In the rows, zero is written as 128.
Each row has a class, written as a number after it.
[133 118 150 192 145 120 166 166 135 164 179 160 177 111 109  81 145 148
 140 137 147 133  99 103 131  77  69 109  84 123  95 135 117 115 124 126
 160 124 154 174 163] -> 2
[168 101 103 131 143 164 183  94  95 156 109 167 100 160 130  91  83 138
 119 154 127 102  70 130  76 139 161 126  37 156 133 126  87 157 138 138
  94 122 125 130 149] -> 5
[ 92 104 203  76 161 154 128 161 137  75 131 149 142 141 135 179 171 151
 111 107 117 146 101  91 126  76 178 160 116 110 143 112 132 115 111  79
 189 156 100  93 137] -> 8
[105 116 176  95 146 144 138 182 132  97 144 163 120 152 151 168 169 160
 110 124 108 117  92  81  89  94 156 147 119 126 133 102  84 125 106  90
 174 195 119  84 157] -> 8
[116  97 122  94 119 158 111 157 176 108 109 122 108 147 174 149  84 104
 116 143 154 162 102 134 125  95 108 167 189  82 114 105 118 167 137 116
 171 136 176 113 131] -> 3
[130  92 182 102 118 173 109 149 136  63 125 152 133 125 147 199 168 156
 116 113 128 123 129  93  82  89 156 156 103 127 159 102 122 121 116  78
 167 155 112  72 154] -> 1
[140  95 129 124 150 169 195  91  98 170 117 173 110 149 127 101  89 148
 104 150 133  96  78 155  56 110 124 123  37 158 124 144 118 168 128 138
 137 125 123  84 164] -> 8
[ 82  74 156 134 110 130 124 135 116  96 157 150 147 149 122 153 101 125
 132 166  91 111 165  91 120 142 135 136 115 133 153 140 157  83 127 108
 138 136 124 114 110] -> 7
[156 101  66 166 104 167  89 105 126 143 104 130 118 142  95 163  85 137
  82 147  86 108 198 157  84 121 110 161 172 118 133 119 122 161 123  85
 125 130 156  92 134] -> 4
[115  70 201 127 138 171 112 181 118  83 165 141 111 132 127 193 163 160
 116 125 147 125 107  88  70 113 175 139 135 127 141 112 106 123 101  88
 153 184 108  87 138] -> 6
[100  79 145 136 132 154 143 133 107  85 156 147 154 169  84 147 111 144
 104 154  82 106 169 115 119 111 154 144  96 134 163 139 148 114 116  89
 161 123 124 130 121] -> 0
[100 101 175 107 124 143 111 172 123  82 153 147 137 130 116 212 182 163
 100 130 132 123 100 101  87  77 156 140 126 129 141 118 109 119 109  72
 174 162 103  79 148] -> 6
[103  96 107  82 116 137 108 167 176 116 130 129 119 148 153 172  97 114
 116 150 146 148 110 142 155  91 129 170 200  96 108 103 129 176 115 126
 168 127 154 122 141] -> 4
[155 123 101 153  97 152 114  98 116 147 120 137 103 113  86 139  92 128
  93 129  86 135 178 165 116 159 119 144 153 126 130 121 151 131 124  96
 131 148 161  98 124] -> 7
[152 108 188 184 116 153 142 107 152  98 175 147 121  95 167 150 114 113
 163  50 137 139 115 170 134 122 144 182 149  90  58 126 174 141  98 111
 145 159 102  90 130] -> 1
[ 88  98 192 108 134 175 127 157 109  76 151 157 133 128 138 194 174 159
 131 122 117 116 144  93  90  91 164 153 121 114 133 117 118 121 105  84
 181 172 112  70 163] -> 4
[127 126 207 159 107 103 125 129 136 154 203 138 132  93 165 154 136 112
 178  82 150 134  95 157 164 125 162 169 158 102  53 156 194 104  87 132
 119 154  76 105 139] -> 6
[140 106 144  65  99 140 124 159 192 115 118 127 121 138 167 141  96 109
 137 122 147 154  82 134 152  96 132 164 178 109 130  95 130 179 118 108
 164 135 151 101 136] -> 1
[ 99 117 162 109 138 145 126 170 128  88 147 152 145 153 134 191 169 140
  94 110 127 125 107  96  93  96 172 150 126 135 145 134 106 113  98  81
 185 172 110  82 153] -> 8
[110 113 169  92 141 180 122 173 114  85 138 157 122 159 115 181 149 166
 113 121 117 118 113  91 105  92 182 152 121 119 141 108 107 148 105  80
 193 191 130 105 130] -> 2
[146  95 135 184 129 132 171 157 140 194 169 169 172 119 149  72 142 150
 135 128 149 126  89 109 122  94  71 111  90 119  81 148 129 127 120 117
 143 135 167 157 181] -> 4
[121  93 171 112 125 179  98 154 122  69 119 142 118 144 143 183 168 156
 100  87 117 125 123 101  78 109 179 163 116 111 139 114 119 114 116  78
 171 161 122  70 155] -> 1
[152 126  80 168 121 137  92 114 115 127 134 119 145 135  75 102  92 114
  88 141  83 133 179 166  92 179 102 144 153 145 154 146 102 129 124  94
  85 130 136 106  96] -> 5
[ 90  82 174 131 155 134 140 132 106 100 162 154 162 153 104 157 113 119
 115 161 113 108 158 115 129 119 139 174  68 138 164 141 163  80 126 112
 133 116 110 123 147] -> 8
[135  78 115 157 131 177 173  91 107 174  88 171 114 170 136 111  53 144
 126 141 127 115  80 140  57 119 163 123  26 157 125 147 106 142 154 113
 130 138 154 102 159] -> 3
[118  74 160 141 138 142 140 119 101  86 170 129 161 175 117 136 120 133
 122 171  91 105 162 105 126 150 132 144  98 141 180 143 153 108 126 109
 123 156 128 140 107] -> 5
[115  89 108 158 142 189 181  78  93 160  91 167 105 153 132 114  77 164
 130 153 118 103  82 150  63 112 149 146  45 143  83 127 124 154 147 138
 135 106 129 117 161] -> 4
[ 89  73 148 119 117 144 135 155 121  80 169 150 165 160 102 139  94 123
 121 181  87 114 164 107 118 130 123 148 101 146 169 144 144 119 122  99
 156 126 137 134 121] -> 7
[116 125 190 102 126 145 144 159 123  81 121 142 128 152 124 166 187 145
 118 122 101 159 101  77  95  81 194 164 140 127 135 108 103 131 122  85
 190 170 114  89 148] -> 7
[ 92  85 188 102 151 160 138 175 128  71 137 164 137 145 107 193 160 155
  98  99 112 127 127 104  93  93 178 155 101 117 153 123 109 112 104  82
 179 164 110  67 151] -> 8
[114 139 167 102 138 169 132 157 105  89 129 160 139 149 142 186 167 147
 112 129 115 133 129  91  75  78 172 176  86 123 150 128 113 121 114  75
 176 166 113  90 147] -> 3
[125 108 184 115 125 166 127 163 126  62 145 160 122 142 163 185 161 142
 129 108 129 129 114  86  76 101 166 159 124 126 153 107 110 132 104  94
 180 175 127  72 159] -> 1
[109 139 163  80 120 123 146 166 120 105 144 163 139 146 137 183 179 144
 103 111 107 146 114  78 104 117 181 157 120 121 137 123 120  94 107 105
 176 202 110  98 142] -> 7
[110 141 157 116 147 175 115 163 115  62 135 151 118 140 137 197 175 142
 103 113 125 138 134  93  96  90 170 173 106  88 136 121  92 110 116  74
 181 167 126  97 145] -> 3
[139 100 125 139 138 196 177  85 101 167  90 152  98 156 147 100  82 156
 128 151 117 107  88 129  55 114 149 121  27 132 115 137 101 144 151 130
 149 147 153 109 172] -> 3
[129  99 106 154 144 180 193  82 103 162  88 160 125 154 133  97  66 153
 117 132 135 102  81 148  67 123 147 154  18 151 106 127 126 129 151 114
 131 113 122 132 169] -> 3
[137 124 141 170 132 130 176 167 130 194 182 157 163 104 114  41 149 131
 125 144 141 142  98 113  97  95  59 121  90 132  77 135 122 139 122 132
 159 124 145 138 167] -> 7
[136 119 207 161 121 123 151  98 133 117 189 146 107  96 151 151 134  98
 171  82 130 146 118 164 188 124 183 180 134  80  50 147 186 123  96 132
 132 152  87 118 141] -> 7
[156  97 214 191 135 131 144  94 122 101 200 145 111  98 172 133 134 129
 159  70 122 139 110 175 159 151 133 172 131 100  57 128 175 114 124 112
  96 158  90 118 121] -> 5
[102 114 188 112 138 160 127 175 136 112 149 141 142 150 120 189 154 171
 122 100 126 133  91  88  86 100 180 164 130 114 141 107 101 113 101  57
 187 174 102  78 168] -> 6
[122  71 125 159 144 164 175  93 137 166 107 160 130 162 123  98  79 167
 126 144 128  94  72 133  83 121 138 126  50 154 108 135 122 136 129 123
 131 120 110 111 157] -> 8
[142  95 206 161 126 127 150  86 110 115 198 149 112 105 142 148 140 130
 157  70 135 133 111 187 169 139 154 176 122 108  37 117 199 132 115 128
  94 162  72 122 125] -> 5
[170  96  97 138 111 144  96 117 148 109 113 136 123 114  92 144  86 123
  74 134  91 135 169 178  97 133 116 171 145 128 160 113 125 156 107  75
 102 126 132 101 108] -> 1
[151 117 137 183 151 125 166 180 150 184 186 164 184 145 144  78 143 144
 117 137 136 146  83  98 109  90  65 112  75 139 107 161 123 119 125 136
 171 136 171 166 165] -> 8
[134  76 127 143 139 183 156  90  92 159 129 171  82 141 145  88  58 157
 125 148 114 101  88 131  63 147 155  84  36 169 110 129 106 129 149 135
 124 118 130 124 151] -> 0
[134 103 188 106 110 174 117 164 140  80 146 158 115 144 144 198 170 177
 119 118 118 140 113  91  82  97 154 156 117 131 138  89 120 130 119  81
 182 184 125  77 144] -> 1
[142 110 120  83 128 166 100 155 183 118 138 112 105 176 171 168  82 116
 133 143 144 156 107 119 150  81 140 145 175  90 127 104 103 207 123  98
 186 143 167 136 134] -> 3
[117 118 174 116 134 167 138 165 132 102 141 151 128 149 134 160 168 148
 115 145 135 128 115  85  89 101 178 171  90 118 144 132  99 106 109  92
 173 188 112  89 158] -> 3
[118 103 145  88 119 150 115 170 186 105 137 124 114 132 151 166  92 122
 153 108 169 133 101 143 180  97 120 166 207  76  93  84 129 186 104 121
 168 141 151 135 146] -> 2
[134 100 115 149 109 159  97 136 129 123 127 127 121 129  63 122  95 133
  91 127  93 135 183 165 104 148 133 139 162 138 142 133 124 140 114  78
 120 122 137  88 101] -> 0
[ 99 104  91  74 116 125  99 180 176 126 100 127 139 158 163 164 100 110
 126 123 116 151 109 140 164  83 134 160 192  74  94 123 122 179 118 131
 149 127 175 140 120] -> 4
[145 114 127 191 157 117 179 168 107 142 160 178 181 120 122  93 168 130
 109 109 140 138  94 120  97  92  76 146  67 121  96 134 115 125 122 124
 103 126 149 161 138] -> 5
[ 64  67 127 127 121 139 119 149 110 110 163 147 168 183 110 155  96 125
 103 177  88 110 163 110 120 115 131 146 128 128 158 151 151 110 124  93
 179 149 162 114 135] -> 4
[141 135 101 157 117 127 106 120 142 157 127 130 141 117  84 133  89 127
  94 143  87 135 179 168  93 135  81 153 159 154 138 118 130 135 123  97
 117 128 126  85 108] -> 8
[140 115 135 174 149 133 159 168 140 203 164 155 182 141 134  50 131 132
 124 124 136 120  84 113 118  87  79 102  68 141 107 173 129 139 123 116
 167 123 168 126 161] -> 8
[114 135 177 108 121 132 114 166 124  58 145 149 126 157 123 207 195 157
 111 113  96 147 126  80 122 114 174 166 132 116 135 106  93  98 131  70
 171 181 119  98 147] -> 7
[144 126  81 159 126 137  96 110 120 123 117 142 129 136  75 151  98 119
  74 135  77 134 175 166 101 121 116 141 156 134 143 138 128 146 117  97
 138 131 154 100 111] -> 8
[132  86 134 145 127 167 174  86  99 169 123 158  94 142 125  72  89 151
 122 160 124 106  76 134  80 148 143 129  50 152  93 129 122 130 143 129
 125 116 119 121 171] -> 7
[109  85 165 139 111 167 132 141 119  72 139 150 155 148 107 170 103 143
 121 154 122 100 157 114 110 132 116 171 105 132 165 138 143  83 143  98
 151 122 133 112 140] -> 2
[122 106 131 198 134 143 151 166 127 178 162 151 170 104 129  86 144 136
 118 126 166 113  75 119  84 104  75 121  85 115  90 164 119 101 113 121
 147 124 155 128 176] -> 6
[127 120 226 151 106 122 145 104 123 132 212 141 108  89 152 143 155 112
 169  91 152 146 124 159 166 141 149 156 135 107  46 152 195 109 112 145
 137 157  79  85 141] -> 7
[164 150  73 165  96 144  99 125 132 125 114 121 113 141  92 157  95 127
  74 135  81 146 184 150 102 153 120 179 167 115 136 115 105 103 135  77
 120 145 157 134 126] -> 3
[155 121  84 150 120 174  98  97 108 116 124 122 112 114  88 127 109 125
  76 130  98 117 166 176 106 171 131 153 149 121 140 132 129 139  99  90
 107 147 135 114 112] -> 5
[145 116 136 190 131 140 159 164 152 183 170 159 183 115 138  77 142 144
 139 129 139 145  94 107 103  95  78 122  73 139  85 148 127 127 120 127
 164 129 157 162 178] -> 7
[160 112  73 173 118 148  96 125 153 150 114 121 129 117  89 126  95 131
  88 145  99 124 152 170 113 142 127 156 142 149 137 118 118 148 108  92
  96 143 128 113  95] -> 5
[145 122 212 163 116 136 136 130 146 100 196 141 117  86 169 150 138 118
 171  48 132 140 112 176 169 123 157 179 141 105  54 120 185 138  96 108
 142 170  96  99 126] -> 1
[164 124 111 136 131 122  99 115 128 164 162 123 137 168  91 133  92 126
 114 144  83 153 163 137 111 135 130 134 157 140 149 116 107 175 116  90
 108 158 123 111  94] -> 5
[121 130 182 168 126 134 149 105 126 103 183 151 107  79 173 164 143 121
 165  88 135 125 118 167 166 122 149 175 147  88  39 126 166 120 102 123
 128 159  86 114 132] -> 4
[133 111 123 207 136 122 168 174 133 187 165 160 188 122 118  73 131 142
 126 113 146 128  80 117  90 104  81 131 104 125  93 157 135 115 103 125
 145 133 156 153 160] -> 6
[152 108 141 186 138 128 168 156 115 179 173 149 166 114 104  81 139 150
 115 118 138 135  95 117  90 103  88 109  90 134 103 144 138 116 124 129
 148 122 147 157 161] -> 6
[110 117 209  96 119 158 121 153 115  89 160 154 139 140 138 188 171 149
 137 103 113 145 125  82 106  97 174 137 101 136 133 124 123 111 137  76
 191 163 111  73 159] -> 7
[145  66 134 124 141 170 185  84  96 159 108 166  95 144 127  77  58 156
 122 124 101 105  83 140  63 146 169 112  37 163 107 119 113 160 142 120
 112 123 107 122 148] -> 7
[104  61 183 120 138 175 151 140 105  85 173 138 160 152 105 117  95 136
 112 147  93 103 174 114 118 131 137 149  86 142 172 136 168 103 131  81
 156 122 119 128 119] -> 0
[121  78 115 149 136 164 191 100 127 177  92 179 110 149 121 116  44 170
 142 134 132 102  67 128  78 120 154 111  41 136 102 122 104 130 137 152
 134 131 128 126 152] -> 2
[136  95 135 138 125 195 193 118 114 167  95 145 108 117 127  85  86 158
 124 148 128  97  88 140  73 139 148 114  39 180 134 114 105 127 135 115
 125 136 144 124 163] -> 0
[125  78 130 206 150 135 160 153 135 169 171 147 170 122 126  74 131 134
 119 134 132 119 106 130 123  97  96 107  78 134  91 152 118 128 129 123
 165 155 175 150 178] -> 4
[134  85 109 131 140 177 189  80  77 156  92 159 108 167 136 120  87 162
 104 141 101  92  96 140  59 133 161 126  41 140 125 140 100 144 140 118
 119 137 139 121 168] -> 4
[138 107 170  97 144 139 130 140 117  74 151 151 134 175 141 195 177 158
 104 130 104 132  98  97 117  97 175 155  94 129 155 114 102 137 127  82
 149 186 108 109 128] -> 5
